Below is a small trained network, with its code and all its weights. Each question gives an input and a target symbol and asks what happens when units are switched off, that is, made to give their printed mean instead of their output.

import numpy as np


def w(rows, s, z=0):
    codes = np.array(rows[::2]) - 128.0
    scale = np.full(codes.shape[1], s)
    scale[-1] = z or s
    return codes * scale


def norm(h):
    return h / np.sqrt((h * h).mean(-1, keepdims=True) + 1e-5)


def f(y):
    return y / 2 * (1 + np.tanh(0.7978845608 * (y + 0.044715 * y**3)))


def softmax(a):
    e = np.exp(a - a.max(-1, keepdims=True))
    return e / e.sum(-1, keepdims=True)


def log_softmax(a):
    a = a - a.max(-1, keepdims=True)
    return a - np.log(np.exp(a).sum(-1, keepdims=True))


def net(x, mask):
    ids = ['ΞΠαγεζλμτφψω'.index(c) for c in x.split()]
    T = len(ids)
    res = E[ids] + P[:T]
    u = 0
    for l in range(3):
        q, k, v = (norm(res) @ M[l].T for M in (Q, K, V))
        z = softmax(np.where(np.tri(T) > 0, q @ k.T / 2**0.5, -1e9)) @ v
        res = res + np.where(mask[u], z, O[l][:, -1]) @ O[l][:, :-1]
        u += 1
        y = f(norm(res) @ A[l][:, :-1].T + A[l][:, -1])
        res = res + np.where(mask[u : u + 4], y, B[l][:, -1]) @ B[l][:, :-1]
        u += 4
    return log_softmax(norm(res)[-1] @ U[:, :-1].T + U[:, -1])


Q, K, V, O, A, B = {}, {}, {}, {}, {}, {}
E = w([
[120,174,135,11,128,63,158],'Ξ',
[184,171,79,159,102,119,139],'Π',
[180,159,59,177,74,139,134],'α',
[200,150,187,100,128,115,89],'γ',
[149,184,186,57,148,122,170],'ε',
[128,103,41,148,10,94,123],'ζ',
[113,155,178,117,240,83,70],'λ',
[97,81,125,50,74,122,184],'μ',
[93,169,97,131,163,188,190],'τ',
[163,189,169,59,94,195,160],'φ',
[136,135,189,30,205,112,202],'ψ',
[184,133,173,131,170,225,254],'ω',
],0.022)
P = w([
[137,108,122,171,94,89,251],'0',
[183,61,127,14,100,126,254],'1',
[185,48,123,47,103,153,241],'2',
[174,61,142,82,99,174,213],'3',
[156,49,160,80,93,158,203],'4',
[146,64,168,90,106,174,213],'5',
[175,103,195,94,82,142,212],'6',
],0.0079)
Q[0] = w([
[181,19,253,39,118,204,77],'L0H1',
[223,70,138,79,146,113,192],'L0H1',
],0.0062)
K[0] = w([
[46,94,183,148,45,119,133],'L0H1',
[36,75,201,254,93,112,199],'L0H1',
],0.01)
V[0] = w([
[212,202,184,235,216,18,179],'L0H1',
[20,229,125,173,94,8,104],'L0H1',
],0.012)
O[0] = w([
[202,116,8,119,174,159,37,96],'L0H1',
[56,254,120,110,136,101,31,2],'L0H1',
],0.0098,0.0085)
A[0] = w([
[177,201,182,71,226,145,127,213],'L0N1',
[46,105,103,193,102,68,68,1],'L0N2',
[89,129,96,138,202,99,206,142],'L0N3',
[188,50,226,209,197,24,7,125],'L0N4',
],0.017,0.0021)
B[0] = w([
[99,83,216,147,53,187,74,254],'L0N1',
[109,136,234,93,171,10,118,131],'L0N2',
[87,101,197,68,143,125,74,210],'L0N3',
[99,95,46,128,116,251,161,160],'L0N4',
],0.015,0.0097)
Q[1] = w([
[129,137,109,190,151,103,99],'L1H1',
[8,108,82,182,159,117,166],'L1H1',
],0.018)
K[1] = w([
[149,73,105,97,19,108,116],'L1H1',
[251,176,159,70,87,125,104],'L1H1',
],0.017)
V[1] = w([
[247,162,143,99,5,67,113],'L1H1',
[210,128,176,171,215,132,49],'L1H1',
],0.019)
O[1] = w([
[210,253,170,88,95,33,158,13],'L1H1',
[226,133,245,73,152,157,2,2],'L1H1',
],0.01,0.0041)
A[1] = w([
[179,106,7,191,105,42,106,132],'L1N1',
[91,140,74,148,42,79,85,254],'L1N2',
[193,197,146,105,67,162,155,67],'L1N3',
[165,192,117,150,162,132,64,155],'L1N4',
],0.02,0.0029)
B[1] = w([
[75,96,254,35,125,176,137,223],'L1N1',
[95,159,176,165,122,66,71,178],'L1N2',
[98,222,169,188,56,202,201,254],'L1N3',
[36,85,85,162,237,146,175,141],'L1N4',
],0.013,0.007)
Q[2] = w([
[167,189,91,134,63,125,109],'L2H1',
[225,207,7,186,143,102,96],'L2H1',
],0.018)
K[2] = w([
[111,38,124,105,111,174,163],'L2H1',
[93,77,142,39,5,176,210],'L2H1',
],0.02)
V[2] = w([
[43,135,70,156,205,126,188],'L2H1',
[137,191,109,197,122,255,121],'L2H1',
],0.019)
O[2] = w([
[67,165,183,112,206,232,183,2],'L2H1',
[145,85,43,4,112,159,143,250],'L2H1',
],0.013,0.0053)
A[2] = w([
[44,201,235,218,174,171,47,198],'L2N1',
[139,75,150,226,109,70,107,3],'L2N2',
[83,38,123,169,108,206,55,155],'L2N3',
[212,214,4,208,134,238,142,117],'L2N4',
],0.018,0.0046)
B[2] = w([
[164,46,5,143,85,89,114,206],'L2N1',
[156,196,133,142,217,169,170,168],'L2N2',
[86,205,166,206,117,155,121,247],'L2N3',
[189,142,145,216,185,9,103,146],'L2N4',
],0.02,0.015)
U = w([
[31,143,188,141,22,46,129,132],'Ξ',
[194,233,113,38,228,190,164,52],'Π',
[136,227,110,128,62,188,194,123],'α',
[251,24,106,145,145,219,167,15],'γ',
[170,172,53,52,52,88,39,109],'ε',
[161,163,6,199,63,72,68,26],'ζ',
[175,84,192,81,202,161,2,175],'λ',
[50,83,61,189,196,141,129,163],'μ',
[66,105,110,196,151,201,72,66],'τ',
[115,121,145,112,146,110,253,168],'φ',
[180,219,200,179,122,78,125,184],'ψ',
[168,51,212,158,92,139,99,253],'ω',
],0.0096,0.0049)

Each question gives the input, a string of symbols that net reads in full, and the target symbol t.
The units are the heads (2 rows each of Q, K, V and O) and the neurons (one row each of A and B). Each row of codes is followed by its name. A weight is (code - 128) times the scale printed after its matrix; where a second scale follows, it is the last column's (O, A, B and U).
mask holds one flag per unit, layer by layer, with each layer's heads first. A switched-off unit (its flag False) gives its mean, the last column of its rows in O or B, instead of its output. The means were averaged over made-up inputs and are rounded, as every weight is.
A unit's drop is (log p(t) with every unit on - log p(t) with that unit switched off) / (log p(t) with every unit on - log p(t) with every unit switched off).
The circuit of an input: a set's keep is (log p(t) with only the set's units on - log p(t) with every unit switched off) / (log p(t) with every unit on - log p(t) with every unit switched off). Starting from the 12 units with the biggest drops (on a tie, the unit counted first), units are removed one at a time, each time the one whose removal leaves the highest keep (on an exact tie, the one counted first), for as long as the keep stays at least 0.8.
circuit, biggest first: the units of the circuit, biggest drop first
unit that matters most: the unit with the biggest drop
top k neurons: the k neurons with the biggest drops, biggest first
input μ μ φ ψ μ φ, target φ: circuit, biggest first -> [L0H1; L0N1; L2N3]
input ψ μ ψ μ ψ Π, target φ: circuit, biggest first -> [L0N1; L1H1; L0H1; L1N1]
input ζ ψ ψ ψ ε φ φ, target ζ: circuit, biggest first -> [L2N1; L2H1; L0H1]
input ψ λ λ φ μ Ξ μ, target φ: top 3 neurons -> [L0N1; L2N2; L0N4]
input μ μ α φ ω τ γ, target μ: circuit, biggest first -> [L1H1]
input τ ζ τ μ φ Ξ, target τ: circuit, biggest first -> [L1H1; L0N3]
input Π ψ ψ, target λ: circuit, biggest first -> [L1H1; L0H1]
input μ ζ Ξ λ Ξ ψ ε, target μ: circuit, biggest first -> [L0N4; L1H1]
input ψ Π μ, target ψ: circuit, biggest first -> [L2H1; L0N4; L2N2; L1N3]
input μ α Π λ, target μ: top 3 neurons -> [L2N1; L0N4; L1N3]
input ζ γ Ξ ζ ε ψ μ, target ζ: circuit, biggest first -> [L0H1; L0N2; L2H1; L2N1]
input ω ψ Π, target γ: top 4 neurons -> [L1N1; L0N1; L2N3; L1N2]
input μ μ ψ ω ζ, target μ: top 3 neurons -> [L2N1; L1N3; L1N2]
input μ ε φ, target φ: circuit, biggest first -> [L1H1; L2N3]
input τ Ξ φ, target τ: top 2 neurons -> [L2N3; L0N1]
input φ ψ ψ α φ, target ψ: top 3 neurons -> [L0N3; L1N3; L0N4]
input μ α ψ φ λ ω, target μ: circuit, biggest first -> [L1H1; L0N4]
input ψ Π μ ε, target ψ: circuit, biggest first -> [L2H1; L0N4; L1N3]
input φ φ Ξ μ φ ψ ω, target φ: circuit, biggest first -> [L0H1; L1H1; L0N1]
input ζ ψ Π λ Ξ, target ζ: top 3 neurons -> [L2N1; L0N1; L0N2]
input ψ μ α Ξ Ξ ψ α, target ψ: unit that matters most -> L2H1
input ψ ψ Ξ ζ α ψ φ, target ψ: top neuron -> [L2N2]
input ζ ψ ε μ, target ζ: top 2 neurons -> [L2N1; L0N2]
input γ ω α, target γ: top 2 neurons -> [L1N1; L2N3]
input ψ ψ γ φ γ, target ψ: top 2 neurons -> [L0N4; L2N4]
input ω Ξ ω, target γ: top 2 neurons -> [L0N1; L2N3]
